-19; -9; -26; -6; -11; -11; -16; -10; -19; 2; -11; 36; -29; 6; -14; -1; -6; 12; 29; 3; -16; 1; -32 | 3
-20; -24; -20; -16; -24; -12; -3; 0; -20; -13; -19; 38; -39; 21; -11; -6; -20; 1; 50; 23; -28; -1; -27 | 8
-25; 3; 11; 1; -5; 6; -17; -17; -59; -9; 8; 21; -15; -13; -17; -15; -20; 24; -4; -25; -17; -1; 1 | 5
20; 24; -16; -1; -40; -28; -19; -32; -83; -34; -28; 70; 5; -4; 18; -4; -50; 13; 30; 9; -13; 14; -16 | 0
-16; 8; -38; 10; 3; -9; -27; -13; -55; 24; -9; 28; -41; -20; -21; -29; -29; 36; 11; -24; -5; 2; -20 | 11
-11; -35; -41; -22; -31; -41; -17; 5; -9; -6; 31; 57; -60; 19; -5; 5; -30; 0; 82; 35; -49; 6; -43 | 9
1; 1; -47; 7; -2; -20; -30; -24; -3; 27; -10; 34; -30; -8; -13; 7; -19; 20; 22; -8; -4; 3; -35 | 4
-9; 10; -30; -1; -23; -3; -27; -18; -7; 19; -11; 21; -28; -1; -14; 3; -20; 3; 13; -1; -14; 0; -32 | 2
-17; -18; -14; -11; -7; -3; -18; -14; -48; -1; 15; 36; -28; -24; -15; -7; -19; 28; 13; -31; -26; 6; -21 | 10
40; 6; -112; 9; 4; -92; -74; -41; -5; 90; -1; 57; -46; -17; -6; 42; -19; 46; 75; 0; 9; 14; -95 | 6
-51; 7; 14; -18; -5; 26; -16; 8; -74; -12; -15; -8; -8; -16; -20; -44; -25; 47; -13; -66; -1; -7; -27 | 12
